Below is a small trained network, with its code and all its weights. Each question gives an input and a class and asks what happens when units are switched off, that is, made to give their printed mean instead of their output.

import numpy as np


def w(rows, s, z=0):
    codes = np.array(rows[::2]) - 128.0
    scale = np.full(codes.shape[1], s)
    scale[-1] = z or s
    return codes * scale


def norm(h):
    return h / np.sqrt((h * h).mean(-1, keepdims=True) + 1e-5)


def f(y):
    return np.maximum(y, 0)


def log_softmax(a):
    a = a - a.max(-1, keepdims=True)
    return a - np.log(np.exp(a).sum(-1, keepdims=True))


def net(x, mask):
    res = np.array(x, float).reshape(1, 3) / 4 @ E
    u = 0
    for l in range(3):
        y = f(norm(res) @ A[l][:, :-1].T + A[l][:, -1])
        res = res + np.where(mask[u : u + 5], y, B[l][:, -1]) @ B[l][:, :-1]
        u += 5
    return log_softmax(norm(res)[-1] @ U[:, :-1].T + U[:, -1])


A, B = {}, {}
E = w([
[251,254,172],'x0',
[140,188,29],'x1',
[51,164,138],'x2',
],0.0086)
A[0] = w([
[85,170,116,92],'L0N1',
[167,208,247,160],'L0N2',
[131,65,172,164],'L0N3',
[148,96,123,187],'L0N4',
[171,119,234,254],'L0N5',
],0.014,0.0026)
B[0] = w([
[195,74,155,159],'L0N1',
[43,48,162,255],'L0N2',
[108,172,200,192],'L0N3',
[227,151,2,161],'L0N4',
[119,57,119,233],'L0N5',
],0.0076,0.0078)
A[1] = w([
[163,108,196,220],'L1N1',
[58,143,173,220],'L1N2',
[113,169,144,5],'L1N3',
[254,159,5,181],'L1N4',
[239,151,185,98],'L1N5',
],0.0088,0.0018)
B[1] = w([
[232,101,105,210],'L1N1',
[223,142,214,225],'L1N2',
[149,159,141,134],'L1N3',
[85,254,115,254],'L1N4',
[187,91,48,179],'L1N5',
],0.0084,0.0049)
A[2] = w([
[49,36,15,171],'L2N1',
[10,158,74,200],'L2N2',
[167,181,115,155],'L2N3',
[82,195,91,83],'L2N4',
[165,64,83,253],'L2N5',
],0.013,0.0028)
B[2] = w([
[156,255,133,255],'L2N1',
[210,160,230,237],'L2N2',
[73,22,214,194],'L2N3',
[15,202,78,196],'L2N4',
[76,184,33,234],'L2N5',
],0.006,0.0061)
U = w([
[113,186,162,177],'0',
[118,61,254,170],'1',
[176,31,66,5],'2',
],0.013,0.0023)

Each question gives the input, the list of numbers given to net, and the class t.
The units are the neurons (one row each of A and B). Each row of codes is followed by its name. A weight is (code - 128) times the scale printed after its matrix; where a second scale follows, it is the last column's (A, B and U).
mask holds one flag per neuron, layer by layer. A switched-off neuron (its flag False) gives its mean, the last column of its row in B, instead of its output. The means were averaged over made-up inputs and are rounded, as every weight is.
A unit's drop is (log p(t) with every unit on - log p(t) with that unit switched off) / (log p(t) with every unit on - log p(t) with every unit switched off).
The circuit of an input: a set's keep is (log p(t) with only the set's units on - log p(t) with every unit switched off) / (log p(t) with every unit on - log p(t) with every unit switched off). Starting from the 12 units with the biggest drops (on a tie, the unit counted first), units are removed one at a time, each time the one whose removal leaves the highest keep (on an exact tie, the one counted first), for as long as the keep stays at least 0.8.
circuit, biggest first: the units of the circuit, biggest drop first
k most important neurons: the k neurons with the biggest drops, biggest first
k most important neurons of layer l: the k neurons of layer l with the biggest drops, biggest first
drop when u is switched off: that unit's drop, to one decimal
input [8,0,7], class 1: most important neuron -> L0N2
input [0,-6,-7], class 2: circuit, biggest first -> L0N4; L2N5; L1N2
input [8,-1,1], class 1: circuit, biggest first -> L0N2; L2N1
input [-7,-7,-7], class 2: 4 most important neurons -> L0N4; L0N2; L2N2; L2N5
input [1,0,-3], class 2: circuit, biggest first -> L1N4; L2N2
input [7,-1,0], class 1: 3 most important neurons of layer 0 -> L0N2; L0N4; L0N1
input [-6,-7,-6], class 2: circuit, biggest first -> L0N4; L2N5
input [-5,-1,1], class 0: 2 most important neurons -> L2N1; L0N2
input [-7,5,2], class 0: 2 most important neurons of layer 2 -> L2N1; L2N2
input [-3,-6,-8], class 2: 3 most important neurons -> L0N4; L0N2; L2N5
input [2,-1,-2], class 2: 2 most important neurons of layer 1 -> L1N4; L1N1
input [-4,0,1], class 0: 2 most important neurons of layer 2 -> L2N1; L2N3
input [-6,-2,-2], class 0: 3 most important neurons of layer 2 -> L2N1; L2N3; L2N5
input [6,1,5], class 1: most important neuron -> L0N2
input [7,3,-3], class 2: 4 most important neurons -> L1N5; L0N2; L0N4; L2N1
input [-7,-2,-6], class 0: 3 most important neurons of layer 1 -> L1N2; L1N1; L1N5
input [1,-4,-4], class 2: 3 most important neurons of layer 2 -> L2N2; L2N5; L2N3
input [8,-3,-6], class 2: 2 most important neurons of layer 1 -> L1N5; L1N2
input [8,2,0], class 2: 2 most important neurons of layer 0 -> L0N2; L0N3
input [7,0,3], class 1: most important neuron of layer 0 -> L0N2
input [7,-1,-5], class 2: drop when L1N5 is switched off -> 0.1
input [8,-2,6], class 1: drop when L0N2 is switched off -> 0.3
input [-8,4,2], class 0: drop when L2N1 is switched off -> 0.5
